Where the symbols take the objects:
vaga y keto
vaga v geti
bupo y lito
bupo v sapa
subi y bava
subi v lipu
koto y dufu
koto v logo
palu y limo
palu v pufa
tise y palu
tise v koda
move y gasi
move v rona
nepe y mobi
nepe v roti
bade y bano
bade v folu
ragu y bipu
ragu v ridi
sela y dovu
sela v fopi
roti y kine
roti v limo
beki y dobu
beki v pava
konu y mane
konu v sike
mivo y geti
mivo v luko
diba y rugo
diba v subi
vile y roti
vile v palu
kodu y miru
kodu v mane
kine y mopo
kine v pidu
biki y dovu
biki v suzu
vuro y ragu
vuro v rake
dada y dave
dada v tapo
fopi y rona
fopi v mufe
folu y rake
folu v liga
tuno y tuzu
tuno v ragu
liga y rake
liga v vile
mopo y dada
mopo v tuno
bipu y liga
bipu v liga
puzo y fodo
puzo v rugo
rona y biki
rona v luko
moma y sike
moma v lito
koso y nepe
koso v ragu
gasi y rena
gasi v biki
mobi y felu
mobi v limo
lito y bade
lito v kine
dofo y luko
dofo v kamo
kamo y kopu
kamo v gasi
luko y sela
luko v koto
bava y tise
bava v nesi
gunu y puzo
gunu v diba
rugo y dodu
rugo v bava
fodo y vaga
fodo v logo
miru y nizo
miru v tera
dave y bupo
dave v bano
dufu y move
dufu v dofo
suzu y kodu
suzu v konu
tera y rona
tera v bupo
guzu y mivo
guzu v mufe
mufe y kopu
mufe v sago
sike y vuro
sike v bade
nesi y subi
nesi v tafo
geti y femu
geti v sela
rena y tapo
rena v miru
kopu y beki
kopu v sago
tafo y subi
tafo v zabu
pufa y natu
pufa v tuma
mane y moma
mane v dave
logo y fopi
logo v fute
felu y subi
felu v lito
zabu y pava
zabu v kopu
vaza y koso
vaza v felu
keto y guzu
keto v femu
nepu y mivo
nepu v natu
natu y gunu
natu v nesi
nizo y konu
nizo v dene
dovu y dofo
dovu v move
sapa y kine
sapa v ridi
pava y zava
pava v beki
dene y miru
dene v bano
lipu y roti
lipu v gelu
rake y ridi
rake v nepe
dodu y tafo
dodu v nepu
femu y dofo
femu v dovu
gelu y koda
gelu v gunu
tuma y tise
tuma v ridi
sago y fodo
sago v koda
pidu y tuno
pidu v rena
tapo y suzu
tapo v nizo
fute y rena
fute v kodu
ridi y vaza
ridi v dada
bano y sapa
bano v dada
dobu y sago
dobu v mufe
koda y pufa
koda v puzo
tuzu y bipu
tuzu v bade
zava y mufe
zava v tafo
limo y gelu
limo v natu

The rows follow the links: the fewer symbols apart two objects are, the more alike their rows tend to be.

Rows with their objects:
[ -9  -9 -30  87   7   1 -27 -85 -85  17  -7  30  -1 -25  23 -30  -1 -13  -3  -7   5  78  31  80  52 -21  34 -50  26   9   3  23   0 -42 -64   4 -38 -11  16 -20 -34  16  61  14  39   9 -10 -17 -52 -10]: tuno
[  5 -17 -25  83 -22 -17 -34 -90 -89 -24 -29  23  16 -23  10  -7  -5 -18  -7 -35 -32  69  30  54  59 -41  14 -66  34  12   9  12 -28 -45 -67  12 -40  -3 -16 -16 -35  -4  24  14  27   1   1 -30 -46  -9]: rake
[  8 -51 -27  73 -25 -17 -45 -74 -82 -12  -1  40  23 -25  17  11 -11 -32 -21 -27  -6  66  40  59  63 -20   5 -71  21   9   0  22 -11 -32 -67 -18 -46   8 -23 -17 -54 -13  11  27  26   5 -10 -10 -41 -33]: koso
[  43   41    4  -35  -38    4    9   -8    4  -71  -46  -98    2   22   -4   -7   -6   22   -1    6  -56    4  -72  -19  -26  -22  -10   50   38   44    2  -28  -37   42   25   45   44    1  -16   21   39    4  -44 -105   -4  -61  -11    3  -14   12]: sago
[-49  12  -2  27  55  44  20 -14 -16 106  34  22 -42 -17  35 -43  19   8  22  45  67  38  17  58   9  32  53 -10 -19 -34  -7  28  64 -15  -5   0   4 -25  66 -29  -5  38  76  35  14  13  14 -19 -15  16]: bupo
[ -22 -113    5  -32    9   10  -16   68   39   55   48   27   27  -18   11   33  -12  -35  -34   35   74   -1   10   -8  -24   78  -32   -7  -25  -20    3    0   50   33    8  -15    3   12  -34  -23  -41  -26  -55   55  -30   -5  -15    3   15  -71]: subi
[-10 -16 -11  95  -9  14 -22 -89 -93  20 -10  29   1 -29  13 -13  -1 -10   3  -6 -16  72  30  69  68  -6  36 -67  27   5   7  19  -4 -45 -54  20 -19  -4  14 -19 -33   4  34  31  35  -6   5 -53 -37   0]: ridi
[  3 100  49 -22   7  20  28 -15  43  24  27 -17 -53  13   6   8  12  63  21 -28 -17 -85   9 -57 -12   0   3  24 -24 -24 -62  37  41 -22  27   4  34  -5  64   1  66  32  -2 -11  13   7  17  11  30  91]: fute
[ 24 -14  59  -5 -65  10  11 -22 -12 -38 -26 -21  14  -5 -35  47  -7  31  25 -27 -82 -39 -16 -60  26  21  -2 -14  -4   2  -8 -21 -42  -6  43  56  60  17 -15 -15  36 -41 -93  40  -4 -36  23 -78  38  44]: pufa
[ -32 -102    4  -50   -6   17   -1   82   44   54   30   28   24   -9   -6   32    1  -20   -9   44   50  -13   -5  -25  -29   76  -18    8  -28  -25   13  -23   27   43   44    5   22    9  -28  -18  -22  -33  -57   72  -29  -14   -2  -26   42  -50]: diba
[-27  -3 -21  73  22  26 -10 -68 -72  70  13  30 -23 -25  32 -40  12  -3   7  26  32  72  31  80  43   6  52 -43   8 -17  -2  26  34 -35 -39   8 -13 -18  45 -19 -29  31  69  29  30   5   5 -34 -32   2]: mopo
[-30  22  -9  52  38  40  19 -57 -51  71   9   7 -30 -27  29 -53  21   8  27  31  31  72  12  80  42   6  63 -29   4 -16   5  25  39 -26 -15  18  -3 -20  54 -29  -4  36  76  17  25   0  13 -36 -34  17]: sike
[ 30 -40 -29 -48 -26   8 -37  25  25 -12  14 -70   6  -3  49   0 -21 -28 -57  14  51  15 -47  11 -41  -4 -39  23  32  33 -30  10  36  51 -22  -4  -3  -5 -39   9 -17   6 -45 -94  -5 -53 -49  73 -39 -48]: zabu
[ 27 -13  25  66 -73 -21 -29 -82 -67 -55 -31   9  23 -17 -22  37 -13   9  -2 -62 -83   5  19 -16  64 -19  -2 -62  23  10 -11   0 -42 -38 -25  36   6  15 -20 -10  -3 -25 -54  28  22 -15   7 -59  -3  23]: vile
[ 10 -98  13  54 -45 -18 -50 -40 -49   4   7  48  28 -32  -6  55 -15 -27 -28 -38 -16  10  44  -2  53  28 -17 -78   3 -10 -13  16   4 -32 -45  -4 -21  16 -37 -25 -48 -38 -56  72   9   7  -6 -36   0 -29]: mobi
[-13  45 -29 -23  48 -42  46  58  22 -50 -61   7  26  35 -56 -46  13  -3  34  24 -27  30 -28  -2 -25 -42  15  55   4  13  84 -58 -88  21  38  -3 -18   8 -16  35   9  -4  70 -10 -26  41  25   2  15 -17]: geti

Each walk starts at a row. The symbols on each line, taken left to right, move it on to the next object.
Each answer is a row, close to the row of the object it stands for.
[-42 -26 -24  49  47  30   7 -27 -39  87  30  30 -17 -26  32 -35  17 -15   7  42  72  77  20  78  28  30  43 -39  -6 -21   8  28  54 -17 -25   0 -17 -18  33 -32 -27  27  70  40  12  10   1 -30 -27 -23]
v v y y y v y v v [ 18 -62  29  59 -67 -12 -40 -64 -58 -22  -1  32  27 -32  -6  56 -16  -5  -8 -53 -51  -3  39 -19  62  13 -13 -76  10  -7 -16  14 -17 -43 -32  22   3  15 -28 -36 -22 -37 -68  65  14 -14   0 -59   8   1]
y v v v y y y y [-43  22  -7  29  46  52  30 -27 -26 101  19  11 -41 -20  35 -52  25  12  25  50  58  57   8  66  17  27  62  -8  -6 -23   9  22  49 -10   5  16  11 -22  65 -25   1  37  79  23  13  -4  14 -36 -15  18]
[ 19  -8 -16  79 -26 -20 -30 -95 -92 -40 -35  17  19 -16   0  -3  -8 -12  -8 -36 -45  62  16  48  67 -49  11 -63  40  24  11   8 -43 -40 -57  15 -29   4 -22  -8 -26  -7  14   6  29  -6  -2 -29 -43  -6]
y v v v y y y y [ -8 -91  36 -37 -37  12   9  56  26  11  -2  13  27 -13 -27  46  -3  -4   6  17  -7 -34 -12 -53  -3  64 -21  -6 -22 -17  18 -37 -12  27  57  35  48  22 -34 -22   6 -51 -91  77 -35 -23  11 -62  48 -25]
v v y v v v v y [ -30 -101   12  -51   13   17   13   93   52   43   21   12   29  -10  -17   25    0  -22  -14   57   49  -10  -10  -22  -24   78  -14   17  -30  -26   27  -24   27   39   44    8   24    3  -25  -19  -16  -29  -54   61  -39  -14    3  -26   39  -60]
[ -4  73  43  -6  12  22  10 -24  27  52  53   4 -61  -2  25  15  12  48   2 -32  12 -83  33 -36  -4  13  -3   2 -27 -34 -80  60  67 -32   1 -22   7  -7  63  -6  34  37  -3  -1  17  22   2  22  21  85]
v v v y v v v y y v [-29  66  31   9  32  57  32 -24  11  93  31  -5 -58 -14  25 -30  23  47  32  22  30 -20   6   9   3  29  44  11 -18 -31 -35  37  67 -22  22  16  36 -22  90 -19  39  46  39   7  17  -3  20 -27  11  65]
v y y y y y y v [-39  30   2  42  35  48  24 -51 -34  90  22   7 -52 -20  35 -46  21  27  29  32  38  40  15  60  24  19  60 -22  -4 -22  -7  37  61 -32   1  15  12 -23  69 -34   8  45  63  26  14  -4  16 -42 -16  37]
[-15  62  38   0  21  57  33 -20  28  80  41 -16 -63   0  23 -16  19  49  24  12  19 -40  11 -15   1  37  34  15 -29 -34 -47  37  68 -16  27  15  50 -11  83 -16  42  39  21   6  16  -2  21 -17  20  77]
y v y y y v v v [ 26 -13  54  19 -68   0  -2 -38 -25 -48 -31 -12  11  -7 -38  56  -9  25  18 -42 -92 -39   2 -53  43   8 -12 -28  10  -1 -10 -11 -36 -17  21  51  42  21 -13 -17  25 -37 -92  39   2 -31  19 -77  27  37]
v v y y y y [  11  -57   54  -14  -60    9    3   13    9  -19  -16   -1   24  -10  -37   63  -12   21    4  -15  -54  -53  -13  -71   14   50  -15   -8  -11  -11   -4  -18  -23    6   40   46   61   25  -17  -16   18  -44 -106   57  -13  -37   16  -67   51   15]
[-11 -74  45 -42 -28  22  18  55  39  14   2   3  20  -8 -35  50  -6   7   7  25 -13 -33 -16 -52  -8  65 -15   6 -23 -24  13 -38  -8  33  67  35  54  18 -19 -18   9 -47 -86  71 -37 -23  17 -59  57 -16]
y v y y y y v [ -17 -114    1  -50   -3   17  -13   72   40   45   51   20   23  -12    8   34   -8  -37  -31   43   61   -9   -2  -15  -28   71  -24    0  -24  -25    3  -10   43   44   19  -14    7   10  -37  -15  -34  -30  -60   51  -29  -16  -14    2   22  -68]
v v v y v y y y [  45   15  -22  -46  -36  -12  -28    5   21  -53  -21  -88    7    9   32   -2  -14   -8  -39   -3    0    6  -60   -5  -39  -29  -42   35   39   43  -30    6    8   43  -15    6    6  -12  -34   19   12    8  -42 -121   -6  -56  -42   62  -44  -13]
[ -9  53 -14 -23  29 -15  51  37  14 -52 -68 -21  18  30 -48 -46  12   3  49  36 -42  30 -44  -3 -18 -38  29  50  10  20  85 -66 -90  29  54  21  11  -1  -5  28  30  -6  47 -18 -24   6  30 -30  11  -4]
y v v y v [ 32  31 -17 -35  -8 -50 -35  23  40 -56  19  -4   2  24   8  31 -19  -7 -46 -52   2 -69  10 -40 -44 -37 -62  18  -3  14 -47  27  15   0 -39 -61 -49   5 -29  36  -4   7 -19 -66   3  24 -38 112 -12  -6]
y y v v v [  27  -11  -32  -41  -29    7  -35    3   19  -25   -1  -84    1   -2   47   -1  -21  -14  -51    7   27   18  -58   13  -42  -16  -39   30   33   36  -25    9   36   45  -26    1    1  -12  -32    9   -5   10  -43 -116   -1  -59  -50   66  -49  -29]
[-10  70  44  -9  18  34  22 -13  38  62  56   5 -64   9  24   1  14  44  12 -14  14 -77  23 -29  -8  26  15  13 -28 -38 -67  48  68 -23  13 -15  25  -7  81  -6  41  40  10   4  12  19   9  14  29  78]
y v v v v v [-20  68  35   4  21  45  23 -29  24  78  45  -8 -60  -4  24  -5  18  52  18   0  19 -53  20 -15   2  28  31   8 -26 -31 -56  50  68 -32  13   3  25 -13  86 -11  42  44  20   1  18   2   9  -8  17  78]
v v v y y y y y v [-40  32  -1  31  36  56  27 -37 -28  96  20   4 -47 -19  28 -50  22  17  30  41  40  49   4  61  25  23  65  -2  -7 -26  -1  25  47 -13   8  14  22 -29  71 -31  14  37  70  20  19  -6  21 -41 -12  32]
[-13 -99 -27 -57   0   8 -26  71  44  35  35  -7  29 -13  28  12 -12 -44 -42  43  80   8 -24   6 -48  48 -38  16  -3  -1  -7   0  49  51  -1 -20  -2  -5 -41  -1 -38  -9 -46 -17 -26 -27 -32  40  -9 -75]
y v v v v v v [   1 -108   37   -8  -45    9  -27   21    5   12   30   26   31  -27   -6   74  -12  -15  -21   -9   -3  -32   24  -38   20   62  -36  -42  -24  -20  -12   -4   16    7   18   12   28   26  -39  -31  -26  -52  -99   85  -26  -18    0  -43   36  -27]
y v y v v v y y [  24  -31   64   -3  -67   13    8  -11    4  -32  -18  -20   16   -8  -36   56   -7   26   10  -16  -71  -47  -15  -58   23   35   -6  -16   -4   -3   -8  -20  -29    2   43   53   64   28  -17  -16   31  -37 -102   41  -15  -40   20  -77   42   26]
[ -22 -115  -18   28    0    5  -44    2  -30   56   41   64   20  -29   21   20   -8  -43  -33   16   64   46   45   46   20   44   -1  -46  -13  -17   -5   14   37   -5  -37  -20  -24    2  -24  -30  -66  -23   -3   76    4    9  -16   -5  -13  -62]
v y v y v y v [  15  -55   52   12  -67   -1   -9  -17  -19  -29  -11   11   24  -22  -27   74  -16    8    6  -40  -64  -38   16  -53   31   28  -21  -44   -3   -8  -11   -5  -22  -22   14   35   33   22  -33  -20    1  -43 -100   65  -10  -25   17  -69   33   17]
y y y v v v y [-46  29   4  19  50  57  27 -17 -19 101  21   8 -47 -23  36 -46  27  22  33  46  50  32  -1  51  14  36  57  -1 -14 -28  -1  23  63  -7   7  19  20 -33  74 -23   8  40  66  25  13  -4  15 -36  -7  42]
[  7 -21 -30  81 -21  -9 -32 -84 -93 -11 -16  28  10 -25  14 -15 -11 -28  -2 -18  -9  80  33  69  63 -33  31 -63  29  10   9  16 -18 -35 -55  -1 -36  -6 -15 -17 -37   0  43  14  32   5  -2 -19 -46 -18]
y v v y v y y v [ -2 -29  42 -46 -22  16  33  48  40 -17 -24 -26  25   6 -41  22   0  19  23  30 -33 -25 -43 -56 -14  38   3  32  -9  -1  32 -53 -34  35  74  54  69  19 -14  -8  31 -33 -71  34 -31 -32  22 -67  50  -2]
v y y v v y [  37    9  -20  -35  -32    3  -28    3    7  -37  -10  -92   10    4   40   -4  -19  -10  -41    9   17   10  -58    9  -40  -20  -34   25   38   43  -25   11   21   36  -22    3    7   -6  -26   16    8   15  -40 -125   -4  -64  -45   65  -52  -17]
